Below is a small trained network, with its code and all its weights. Each question gives an input and a class and asks what happens when units are switched off, that is, made to give their printed mean instead of their output.

import numpy as np


def w(rows, s, z=0):
    codes = np.array(rows[::2]) - 128.0
    scale = np.full(codes.shape[1], s)
    scale[-1] = z or s
    return codes * scale


def norm(h):
    return h / np.sqrt((h * h).mean(-1, keepdims=True) + 1e-5)


def f(y):
    return np.maximum(y, 0)


def log_softmax(a):
    a = a - a.max(-1, keepdims=True)
    return a - np.log(np.exp(a).sum(-1, keepdims=True))


def net(x, mask):
    res = np.array(x, float).reshape(1, 5) / 4 @ E
    u = 0
    for l in range(2):
        y = f(norm(res) @ A[l][:, :-1].T + A[l][:, -1])
        res = res + np.where(mask[u : u + 10], y, B[l][:, -1]) @ B[l][:, :-1]
        u += 10
    return log_softmax(norm(res)[-1] @ U[:, :-1].T + U[:, -1])


A, B = {}, {}
E = w([
[74,66,44,161,127,177,84,113],'x0',
[147,151,107,109,112,130,143,73],'x1',
[203,84,91,149,224,138,115,136],'x2',
[127,159,201,145,146,254,113,90],'x3',
[122,175,141,106,135,99,81,116],'x4',
],0.0097)
A[0] = w([
[109,121,175,100,125,255,95,80,64],'L0N0',
[4,113,36,137,176,219,41,63,26],'L0N1',
[83,191,150,176,74,173,118,146,120],'L0N2',
[140,103,105,136,199,127,137,74,24],'L0N3',
[123,72,133,116,103,104,149,179,124],'L0N4',
[163,111,137,157,133,138,95,125,51],'L0N5',
[219,150,68,135,199,206,93,131,7],'L0N6',
[157,120,175,127,170,237,48,121,5],'L0N7',
[133,129,75,109,136,126,122,101,39],'L0N8',
[169,138,239,147,119,120,142,98,106],'L0N9',
],0.0087,0.0026)
B[0] = w([
[46,239,95,195,112,43,206,147,218],'L0N0',
[254,101,144,197,30,161,83,221,254],'L0N1',
[115,22,105,35,127,179,169,38,200],'L0N2',
[110,71,173,108,184,105,105,194,168],'L0N3',
[153,196,104,117,121,106,74,65,187],'L0N4',
[141,154,142,107,166,149,91,74,143],'L0N5',
[73,117,181,52,206,126,40,121,200],'L0N6',
[122,211,59,163,183,142,232,14,199],'L0N7',
[94,63,61,181,109,116,133,131,153],'L0N8',
[183,62,118,179,119,203,176,215,199],'L0N9',
],0.0094,0.0068)
A[1] = w([
[217,164,212,94,136,131,209,164,72],'L1N0',
[126,140,101,109,90,170,101,91,95],'L1N1',
[51,89,154,86,16,119,126,107,81],'L1N2',
[99,102,171,114,34,126,199,85,79],'L1N3',
[88,165,127,171,137,77,143,142,98],'L1N4',
[107,67,88,156,94,178,132,159,130],'L1N5',
[102,159,165,152,174,189,181,96,139],'L1N6',
[123,104,53,144,120,12,121,96,173],'L1N7',
[180,129,124,137,254,93,101,98,122],'L1N8',
[176,94,113,123,150,68,95,146,253],'L1N9',
],0.012,0.0018)
B[1] = w([
[183,144,94,203,60,176,44,172,230],'L1N0',
[148,111,164,154,174,59,124,205,162],'L1N1',
[163,44,150,46,238,168,142,126,225],'L1N2',
[86,82,129,91,198,97,64,132,238],'L1N3',
[135,84,94,124,119,148,160,84,165],'L1N4',
[180,213,186,69,100,103,102,128,208],'L1N5',
[97,153,91,146,106,38,163,92,208],'L1N6',
[63,209,123,236,112,160,171,89,254],'L1N7',
[81,33,167,11,99,121,102,147,234],'L1N8',
[128,160,139,120,158,144,198,87,239],'L1N9',
],0.011,0.0088)
U = w([
[68,201,108,165,129,105,188,112,246],'0',
[101,54,184,2,183,132,85,178,92],'1',
[243,166,149,166,29,172,61,252,9],'2',
],0.0097,0.0013)

Each question gives the input, the list of numbers given to net, and the class t.
The units are the neurons (one row each of A and B). Each row of codes is followed by its name. A weight is (code - 128) times the scale printed after its matrix; where a second scale follows, it is the last column's (A, B and U).
mask holds one flag per neuron, layer by layer. A switched-off neuron (its flag False) gives its mean, the last column of its row in B, instead of its output. The means were averaged over made-up inputs and are rounded, as every weight is.
A unit's drop is (log p(t) with every unit on - log p(t) with that unit switched off) / (log p(t) with every unit on - log p(t) with every unit switched off).
The circuit of an input: a set's keep is (log p(t) with only the set's units on - log p(t) with every unit switched off) / (log p(t) with every unit on - log p(t) with every unit switched off). Starting from the 12 units with the biggest drops (on a tie, the unit counted first), units are removed one at a time, each time the one whose removal leaves the highest keep (on an exact tie, the one counted first), for as long as the keep stays at least 0.8.
circuit, biggest first: the units of the circuit, biggest drop first
k most important neurons: the k neurons with the biggest drops, biggest first
top k neurons in layer l: the k neurons of layer l with the biggest drops, biggest first
drop of u: that unit's drop, to one decimal
input [-3,-6,-3,-3,6], class 0: circuit, biggest first	(L1N8)
input [8,5,4,-7,0], class 2: top 2 neurons in layer 1	(L1N5, L1N6)
input [7,-1,-3,5,1], class 2: 2 most important neurons	(L0N1, L1N7)
input [7,-5,-8,0,-3], class 1: 3 most important neurons	(L0N2, L1N2, L1N0)
input [4,5,3,8,4], class 0: 2 most important neurons	(L0N7, L0N0)
input [-5,-1,-6,0,-8], class 1: 3 most important neurons	(L0N1, L1N3, L0N2)
input [3,-2,1,4,-3], class 0: 2 most important neurons	(L0N7, L0N0)
input [3,0,-3,0,-8], class 1: 2 most important neurons	(L1N0, L0N9)
input [6,5,-8,6,-6], class 1: top 2 neurons in layer 1	(L1N2, L1N7)
input [8,-1,6,6,-6], class 2: top 2 neurons in layer 1	(L1N7, L1N2)
input [5,1,7,8,-1], class 0: top 2 neurons in layer 1	(L1N6, L1N2)
input [6,-6,3,-7,-7], class 0: 4 most important neurons	(L1N7, L1N0, L0N9, L1N9)
input [2,-7,6,6,5], class 0: 3 most important neurons	(L0N7, L0N0, L1N6)
input [-7,-1,-5,1,-3], class 2: circuit, biggest first	(L1N0)
input [5,-8,7,8,8], class 0: 2 most important neurons	(L0N7, L0N0)
input [-7,-6,0,3,-5], class 2: drop of L1N0	0.1
input [-7,-1,1,3,1], class 2: drop of L1N0	0.2
input [8,0,4,-2,4], class 2: drop of L0N1	2.1
input [4,-1,2,6,0], class 0: top 2 neurons in layer 0	(L0N7, L0N0)
input [3,-3,-1,7,-3], class 0: circuit, biggest first	(L0N0)
